Here is a tiny trained network, its code and every weight. The questions are about switching its units off for an input and a target symbol, where a switched-off unit gives its printed mean instead of its output.

import numpy as np


def w(rows, s, z=0):
    codes = np.array(rows[::2]) - 128.0
    scale = np.full(codes.shape[1], s)
    scale[-1] = z or s
    return codes * scale


def f(y):
    return np.maximum(y, 0)


def softmax(a):
    e = np.exp(a - a.max(-1, keepdims=True))
    return e / e.sum(-1, keepdims=True)


def log_softmax(a):
    a = a - a.max(-1, keepdims=True)
    return a - np.log(np.exp(a).sum(-1, keepdims=True))


def net(x, mask):
    ids = ['αβγδεζλξπφψ'.index(c) for c in x.split()]
    T = len(ids)
    res = E[ids] + P[:T]
    r = res
    for j in range(2):
        rows = slice(4 * j, 4 * j + 4)
        q, k, v = (r @ M[0][rows].T for M in (Q, K, V))
        z = softmax(np.where(np.tri(T) > 0, q @ k.T / 4**0.5, -1e9)) @ v
        o = O[0][rows]
        res = res + np.where(mask[j], z, o[:, -1]) @ o[:, :-1]
    y = f(res @ A[0][:, :-1].T + A[0][:, -1])
    res = res + np.where(mask[2:6], y, B[0][:, -1]) @ B[0][:, :-1]
    return log_softmax(res[-1] @ U[:, :-1].T + U[:, -1])


Q, K, V, O, A, B = {}, {}, {}, {}, {}, {}
E = w([
[58,158,132,128],'α',
[163,134,160,142],'β',
[136,111,156,137],'γ',
[112,191,113,249],'δ',
[137,114,153,133],'ε',
[158,145,160,107],'ζ',
[87,180,131,175],'λ',
[141,112,157,161],'ξ',
[188,173,164,129],'π',
[139,111,156,137],'φ',
[137,112,156,138],'ψ',
],0.022)
P = w([
[187,97,220,148],'0',
[150,58,21,116],'1',
[171,129,236,152],'2',
[151,103,17,109],'3',
[155,151,238,153],'4',
[146,134,15,97],'5',
[144,168,229,152],'6',
[137,162,11,93],'7',
[130,184,225,149],'8',
[127,188,7,87],'9',
[116,196,218,153],'10',
[117,210,5,79],'11',
[106,210,213,158],'12',
],0.011)
Q[0] = w([
[163,200,173,128],'head 0',
[38,156,134,151],'head 0',
[138,198,79,204],'head 0',
[47,124,107,120],'head 0',
[109,168,239,211],'head 1',
[147,60,19,108],'head 1',
[139,123,121,91],'head 1',
[166,159,252,141],'head 1',
],0.013)
K[0] = w([
[149,231,180,109],'head 0',
[4,153,143,180],'head 0',
[160,172,131,188],'head 0',
[62,79,95,125],'head 0',
[27,189,112,153],'head 1',
[198,48,97,144],'head 1',
[138,92,111,70],'head 1',
[52,216,87,151],'head 1',
],0.014)
V[0] = w([
[200,143,35,156],'head 0',
[120,61,98,148],'head 0',
[131,76,195,152],'head 0',
[75,146,93,158],'head 0',
[147,175,81,238],'head 1',
[255,88,139,147],'head 1',
[80,59,140,74],'head 1',
[105,101,130,183],'head 1',
],0.0091)
O[0] = w([
[105,84,140,117,114],'head 0',
[115,126,116,147,3],'head 0',
[127,213,144,134,195],'head 0',
[254,108,182,108,39],'head 0',
[160,164,55,153,224],'head 1',
[193,76,109,181,205],'head 1',
[66,75,132,96,8],'head 1',
[83,148,68,192,134],'head 1',
],0.0091,0.0061)
A[0] = w([
[145,112,204,86,189],'neuron 0',
[173,143,135,147,179],'neuron 1',
[94,98,188,196,3],'neuron 2',
[144,144,10,152,155],'neuron 3',
],0.012,0.0032)
B[0] = w([
[103,11,126,82,157],'neuron 0',
[131,100,85,95,224],'neuron 1',
[31,111,66,248,142],'neuron 2',
[86,89,162,24,247],'neuron 3',
],0.012)
U = w([
[146,228,129,157,227],'α',
[101,138,136,132,23],'β',
[248,146,218,129,47],'γ',
[153,141,152,159,211],'δ',
[129,51,178,80,235],'ε',
[99,142,125,137,45],'ζ',
[102,160,51,61,122],'λ',
[49,153,246,102,67],'ξ',
[89,165,45,158,5],'π',
[98,138,121,135,9],'φ',
[95,138,119,137,52],'ψ',
],0.011,0.0025)

Each question gives the input, a string of symbols that net reads in full, and the target symbol t.
The units are the heads (4 rows each of Q, K, V and O) and the neurons (one row each of A and B). Each row of codes is followed by its name. A weight is (code - 128) times the scale printed after its matrix; where a second scale follows, it is the last column's (O, A, B and U).
mask holds one flag per unit, heads first, then neurons. A switched-off unit (its flag False) gives its mean, the last column of its rows in O or B, instead of its output. The means were averaged over made-up inputs and are rounded, as every weight is.
A unit's drop is (log p(t) with every unit on - log p(t) with that unit switched off) / (log p(t) with every unit on - log p(t) with every unit switched off).
The circuit of an input: a set's keep is (log p(t) with only the set's units on - log p(t) with every unit switched off) / (log p(t) with every unit on - log p(t) with every unit switched off). Starting from all 6 units, units are removed one at a time, each time the one whose removal leaves the highest keep (on an exact tie, the one counted first), for as long as the keep stays at least 0.8.
circuit, biggest first: the units of the circuit, biggest drop first
unit that matters most: the unit with the biggest drop
k most important neurons: the k neurons with the biggest drops, biggest first
which heads matter: for each layer, one digit per head in row order, 1 if its drop is at least 0.15 and else 0, layers parted by /
input ε π β β π π π ζ π α ζ, target ξ: which heads matter => 01
input δ π γ π β ε β β δ, target λ: unit that matters most => head 1
input λ ξ ζ π λ α ζ ζ φ β γ ψ, target ε: which heads matter => 11
input α α λ ζ π ξ λ π γ, target α: circuit, biggest first => head 1; neuron 3
input ζ ξ φ α ζ ε ξ ε λ, target α: circuit, biggest first => neuron 3; head 0; head 1
input π π π γ ζ ζ ε ψ α α γ, target ξ: which heads matter => 01
input δ β β δ λ ξ α ψ α β π φ, target ε: which heads matter => 11
input ξ ξ δ ψ φ λ π, target α: which heads matter => 01
input β β δ ζ ξ β α π ξ ψ φ λ γ, target α: circuit, biggest first => neuron 3; head 1
input δ ξ ζ β π π ζ π π ζ φ, target λ: circuit, biggest first => head 1; neuron 3
input β δ β δ γ φ π ε, target ε: which heads matter => 01
input ψ δ ξ α, target ε: which heads matter => 10
input β π α π ε, target ξ: which heads matter => 01
input π ε π ζ π α ζ ξ ψ, target ξ: which heads matter => 01
input π π ζ ψ π β γ β ξ π π δ, target ε: circuit, biggest first => head 0
input ξ ζ ζ ξ β λ, target ε: circuit, biggest first => head 0; head 1
input π δ π ζ ψ λ ζ, target α: circuit, biggest first => neuron 3; head 1
input δ ζ ξ λ β β ζ π ξ γ π ξ ξ, target α: circuit, biggest first => neuron 3; neuron 0
input λ ξ π π δ δ π ζ π π π ζ γ, target λ: 2 most important neurons => neuron 3; neuron 1
input α π π λ, target ε: circuit, biggest first => head 0; neuron 3
